Below are the code and all the weights of a small trained network. Each question names an input and a target symbol and asks about switching units off, where a switched-off unit gives its printed mean instead of its output.

import numpy as np


def w(rows, s, z=0):
    codes = np.array(rows[::2]) - 128.0
    scale = np.full(codes.shape[1], s)
    scale[-1] = z or s
    return codes * scale


def f(y):
    return y / 2 * (1 + np.tanh(0.7978845608 * (y + 0.044715 * y**3)))


def softmax(a):
    e = np.exp(a - a.max(-1, keepdims=True))
    return e / e.sum(-1, keepdims=True)


def log_softmax(a):
    a = a - a.max(-1, keepdims=True)
    return a - np.log(np.exp(a).sum(-1, keepdims=True))


def net(x, mask):
    ids = ['αβδηθλμξπστφψ'.index(c) for c in x.split()]
    T = len(ids)
    res = E[ids] + P[:T]
    u = 0
    for l in range(2):
        q, k, v = (res @ M[l].T for M in (Q, K, V))
        z = softmax(np.where(np.tri(T) > 0, q @ k.T / 2**0.5, -1e9)) @ v
        res = res + np.where(mask[u], z, O[l][:, -1]) @ O[l][:, :-1]
        u += 1
        y = f(res @ A[l][:, :-1].T + A[l][:, -1])
        res = res + np.where(mask[u : u + 4], y, B[l][:, -1]) @ B[l][:, :-1]
        u += 4
    return log_softmax(res[-1] @ U[:, :-1].T + U[:, -1])


Q, K, V, O, A, B = {}, {}, {}, {}, {}, {}
E = w([
[179,137,251,128],'α',
[154,97,13,106],'β',
[214,130,177,98],'δ',
[58,104,52,157],'η',
[102,77,46,76],'θ',
[142,197,119,104],'λ',
[139,168,94,102],'μ',
[142,177,97,106],'ξ',
[97,111,116,191],'π',
[184,82,171,204],'σ',
[117,103,228,92],'τ',
[204,84,68,110],'φ',
[67,159,143,41],'ψ',
],0.025)
P = w([
[108,57,2,88],'0',
[104,70,40,96],'1',
[109,84,80,105],'2',
[109,93,109,115],'3',
[118,106,142,121],'4',
[111,123,166,110],'5',
[106,115,177,115],'6',
[128,109,200,107],'7',
[125,124,213,112],'8',
[120,122,218,118],'9',
[119,131,217,113],'10',
[128,116,223,125],'11',
],0.0051)
Q[0] = w([
[52,203,105,34],'L0H1',
[148,255,148,58],'L0H1',
],0.008)
K[0] = w([
[85,159,207,17],'L0H1',
[154,178,254,21],'L0H1',
],0.0081)
V[0] = w([
[96,94,145,91],'L0H1',
[121,255,76,183],'L0H1',
],0.0077)
O[0] = w([
[184,195,185,7,245],'L0H1',
[140,151,58,131,4],'L0H1',
],0.012,0.0027)
A[0] = w([
[73,254,85,133,254],'L0N1',
[65,123,165,123,79],'L0N2',
[102,147,83,169,219],'L0N3',
[94,185,242,151,127],'L0N4',
],0.0095,0.00079)
B[0] = w([
[187,140,188,242,201],'L0N1',
[2,89,12,145,167],'L0N2',
[145,157,43,177,156],'L0N3',
[124,7,28,133,254],'L0N4',
],0.0075,0.0077)
Q[1] = w([
[2,27,58,113],'L1H1',
[176,21,107,237],'L1H1',
],0.0068)
K[1] = w([
[253,13,131,159],'L1H1',
[170,99,92,118],'L1H1',
],0.0057)
V[1] = w([
[145,129,51,190],'L1H1',
[170,92,2,218],'L1H1',
],0.0053)
O[1] = w([
[2,79,173,213,166],'L1H1',
[218,165,103,82,252],'L1H1',
],0.007,0.0041)
A[1] = w([
[119,209,182,122,126],'L1N1',
[182,88,252,214,150],'L1N2',
[56,97,144,131,76],'L1N3',
[67,148,127,99,254],'L1N4',
],0.013,0.0052)
B[1] = w([
[49,124,186,78,148],'L1N1',
[53,194,127,107,255],'L1N2',
[254,243,81,142,185],'L1N3',
[94,134,191,241,236],'L1N4',
],0.0099,0.0063)
U = w([
[227,46,171,158,254],'α',
[172,160,98,151,93],'β',
[141,179,94,146,56],'δ',
[178,184,138,79,166],'η',
[190,178,103,160,118],'θ',
[36,8,96,104,123],'λ',
[131,110,110,140,73],'μ',
[131,146,96,137,93],'ξ',
[118,137,38,93,100],'π',
[82,129,153,159,220],'σ',
[140,116,127,138,147],'τ',
[129,120,107,143,71],'φ',
[102,100,78,211,109],'ψ',
],0.013,0.0064)

Each question gives the input, a string of symbols that net reads in full, and the target symbol t.
The units are the heads (2 rows each of Q, K, V and O) and the neurons (one row each of A and B). Each row of codes is followed by its name. A weight is (code - 128) times the scale printed after its matrix; where a second scale follows, it is the last column's (O, A, B and U).
mask holds one flag per unit, layer by layer, with each layer's heads first. A switched-off unit (its flag False) gives its mean, the last column of its rows in O or B, instead of its output. The means were averaged over made-up inputs and are rounded, as every weight is.
A unit's drop is (log p(t) with every unit on - log p(t) with that unit switched off) / (log p(t) with every unit on - log p(t) with every unit switched off).
The circuit of an input: a set's keep is (log p(t) with only the set's units on - log p(t) with every unit switched off) / (log p(t) with every unit on - log p(t) with every unit switched off). Starting from all 10 units, units are removed one at a time, each time the one whose removal leaves the highest keep (on an exact tie, the one counted first), for as long as the keep stays at least 0.8.
circuit, biggest first: the units of the circuit, biggest drop first
most important unit: the unit with the biggest drop
k most important neurons: the k neurons with the biggest drops, biggest first
drop when u is switched off: that unit's drop, to one decimal
input σ β ξ β λ δ η μ, target σ: most important unit => L0N4
input η ψ θ ξ, target η: circuit, biggest first => L0H1, L0N4
input τ β ψ τ λ, target α: circuit, biggest first => L0H1, L0N4, L1N2
input ξ μ δ ξ, target σ: 3 most important neurons => L0N4, L1N3, L1N1
input θ ξ ξ ξ π η λ σ τ τ π μ, target α: circuit, biggest first => L0H1, L1N2, L0N4
input δ μ ξ μ λ, target σ: 4 most important neurons => L0N4, L1N1, L1N3, L0N1
input ψ ξ λ, target η: circuit, biggest first => L0H1, L0N2
input λ ψ ψ ψ η π η ψ μ π μ, target η: circuit, biggest first => L0H1, L0N2
input η α μ ψ ξ φ β σ, target σ: 2 most important neurons => L1N2, L1N3
input π ψ τ φ η ξ δ δ, target η: 2 most important neurons => L1N2, L1N4
input δ ψ ψ λ, target η: 4 most important neurons => L1N4, L0N2, L0N1, L1N1
input τ ψ μ ψ δ, target η: 2 most important neurons => L1N2, L0N2
input η σ ξ φ σ μ α, target λ: drop when L0N4 is switched off => 0.5
input ξ δ λ, target σ: drop when L1N4 is switched off => -0.2
input η β ψ, target σ: drop when L0H1 is switched off => 0.1
input τ β ξ τ μ μ, target α: most important neuron => L1N2
